Below are the code and all the weights of a small trained network. Each question names an input and a class and asks about switching units off, where a switched-off unit gives its printed mean instead of its output.

import numpy as np


def w(rows, s, z=0):
    codes = np.array(rows[::2]) - 128.0
    scale = np.full(codes.shape[1], s)
    scale[-1] = z or s
    return codes * scale


def f(y):
    return y / 2 * (1 + np.tanh(0.7978845608 * (y + 0.044715 * y**3)))


def log_softmax(a):
    a = a - a.max(-1, keepdims=True)
    return a - np.log(np.exp(a).sum(-1, keepdims=True))


def net(x, mask):
    res = np.array(x, float).reshape(1, 7) / 4 @ E
    y = f(res @ A[0][:, :-1].T + A[0][:, -1])
    res = res + np.where(mask, y, B[0][:, -1]) @ B[0][:, :-1]
    return log_softmax(res[-1] @ U[:, :-1].T + U[:, -1])


A, B = {}, {}
E = w([
[209,112,25],'x0',
[24,78,62],'x1',
[128,130,127],'x2',
[127,129,126],'x3',
[128,130,126],'x4',
[126,127,128],'x5',
[90,254,75],'x6',
],0.0073)
A[0] = w([
[144,78,150,31],'n0',
[159,47,135,36],'n1',
[74,132,192,66],'n2',
[191,157,175,66],'n3',
[100,253,118,2],'n4',
[176,146,161,94],'n5',
[89,157,211,95],'n6',
[143,83,170,159],'n7',
[71,97,101,101],'n8',
[145,146,162,143],'n9',
[57,142,195,75],'n10',
[142,71,180,95],'n11',
[215,143,158,103],'n12',
[105,189,107,35],'n13',
[121,159,75,13],'n14',
[138,96,142,76],'n15',
[172,111,48,76],'n16',
[156,118,96,45],'n17',
[76,134,168,69],'n18',
[171,139,217,95],'n19',
[176,199,184,156],'n20',
[99,128,156,62],'n21',
[179,176,160,53],'n22',
[69,83,103,167],'n23',
[185,115,41,39],'n24',
[117,215,59,42],'n25',
[119,220,66,35],'n26',
[141,62,154,51],'n27',
[164,35,118,116],'n28',
[179,166,179,44],'n29',
[114,165,114,79],'n30',
[171,149,155,52],'n31',
[86,152,181,105],'n32',
[167,115,60,57],'n33',
[91,108,95,29],'n34',
[164,146,163,46],'n35',
[155,147,68,16],'n36',
[74,104,93,55],'n37',
[112,180,109,71],'n38',
],0.013,0.0067)
B[0] = w([
[83,122,185,133],'n0',
[58,144,219,162],'n1',
[222,128,166,172],'n2',
[74,26,111,185],'n3',
[63,120,221,209],'n4',
[93,81,85,166],'n5',
[183,126,132,203],'n6',
[97,198,121,201],'n7',
[87,50,46,175],'n8',
[126,123,94,167],'n9',
[254,94,179,191],'n10',
[67,195,165,187],'n11',
[90,91,81,210],'n12',
[57,115,184,151],'n13',
[126,122,148,136],'n14',
[106,135,143,125],'n15',
[221,62,221,185],'n16',
[152,77,189,120],'n17',
[173,85,131,149],'n18',
[118,111,92,218],'n19',
[110,103,50,255],'n20',
[155,108,136,122],'n21',
[75,41,119,166],'n22',
[142,98,61,219],'n23',
[224,114,205,182],'n24',
[87,150,178,212],'n25',
[79,128,178,208],'n26',
[51,175,183,156],'n27',
[67,231,178,207],'n28',
[99,62,126,171],'n29',
[105,124,171,136],'n30',
[98,58,124,140],'n31',
[216,90,139,175],'n32',
[170,72,182,161],'n33',
[105,54,139,130],'n34',
[112,98,124,137],'n35',
[153,135,177,139],'n36',
[86,35,91,155],'n37',
[100,137,195,152],'n38',
],0.007,0.006)
U = w([
[124,123,48,250],'0',
[62,132,120,51],'1',
[200,76,92,52],'2',
[117,131,32,222],'3',
[81,42,8,24],'4',
],0.013)

Each question gives the input, the list of numbers given to net, and the class t.
The units are the neurons (one row each of A and B). Each row of codes is followed by its name. A weight is (code - 128) times the scale printed after its matrix; where a second scale follows, it is the last column's (A, B and U).
mask holds one flag per neuron, in row order. A switched-off neuron (its flag False) gives its mean, the last column of its row in B, instead of its output. The means were averaged over made-up inputs and are rounded, as every weight is.
A unit's drop is (log p(t) with every unit on - log p(t) with that unit switched off) / (log p(t) with every unit on - log p(t) with every unit switched off).
The circuit of an input: a set's keep is (log p(t) with only the set's units on - log p(t) with every unit switched off) / (log p(t) with every unit on - log p(t) with every unit switched off). Starting from the 12 units with the biggest drops (on a tie, the unit counted first), units are removed one at a time, each time the one whose removal leaves the highest keep (on an exact tie, the one counted first), for as long as the keep stays at least 0.8.
units of the circuit, in order: the units of the circuit, biggest drop first
unit that matters most: the unit with the biggest drop
top k neurons: the k neurons with the biggest drops, biggest first
drop of u: that unit's drop, to one decimal
input [-8,2,8,-2,-7,1,-4], class 2: units of the circuit, in order -> (n10, n2)
input [8,-7,6,5,-8,-3,-8], class 1: unit that matters most -> n28
input [7,-7,-2,6,-4,-3,2], class 2: units of the circuit, in order -> (n24, n16)
input [0,8,4,-2,0,4,6], class 4: top 2 neurons -> (n8, n37)
input [8,7,5,-2,7,0,4], class 2: top 2 neurons -> (n16, n24)
input [7,-8,-7,-6,2,-4,1], class 4: units of the circuit, in order -> (n12, n3, n22)
input [7,5,5,-7,3,3,-8], class 1: units of the circuit, in order -> (n28, n1)
input [7,4,-8,2,-3,4,6], class 2: units of the circuit, in order -> (n16, n24)
input [5,-6,2,-1,1,6,-3], class 4: top 3 neurons -> (n12, n3, n5)
input [8,-6,-6,-5,-8,-7,-8], class 1: units of the circuit, in order -> (n28, n1)
input [-4,8,-2,7,-6,6,3], class 4: units of the circuit, in order -> (n8, n37)
input [5,-7,-2,-5,2,8,-8], class 1: top 2 neurons -> (n28, n1)
input [8,-1,8,5,-4,-3,-3], class 2: top 2 neurons -> (n16, n24)
input [-1,8,-1,5,-7,5,6], class 4: top 2 neurons -> (n8, n37)
input [-8,6,-6,-7,-4,6,-2], class 2: units of the circuit, in order -> (n10, n2)
input [-6,4,2,-1,-5,-5,-1], class 2: top neuron -> (n10)
input [8,2,6,-1,2,6,2], class 2: top 2 neurons -> (n16, n24)
input [-3,-6,3,-4,-8,2,-8], class 1: drop of n11 -> 0.1
input [6,-4,1,-6,-6,8,-7], class 1: drop of n28 -> 0.2
input [-7,2,0,-3,2,0,-3], class 2: unit that matters most -> n10
input [1,7,8,-3,-6,-3,7], class 1: drop of n26 -> 0.2
input [7,-7,-4,-2,0,5,8], class 1: drop of n25 -> 0.2
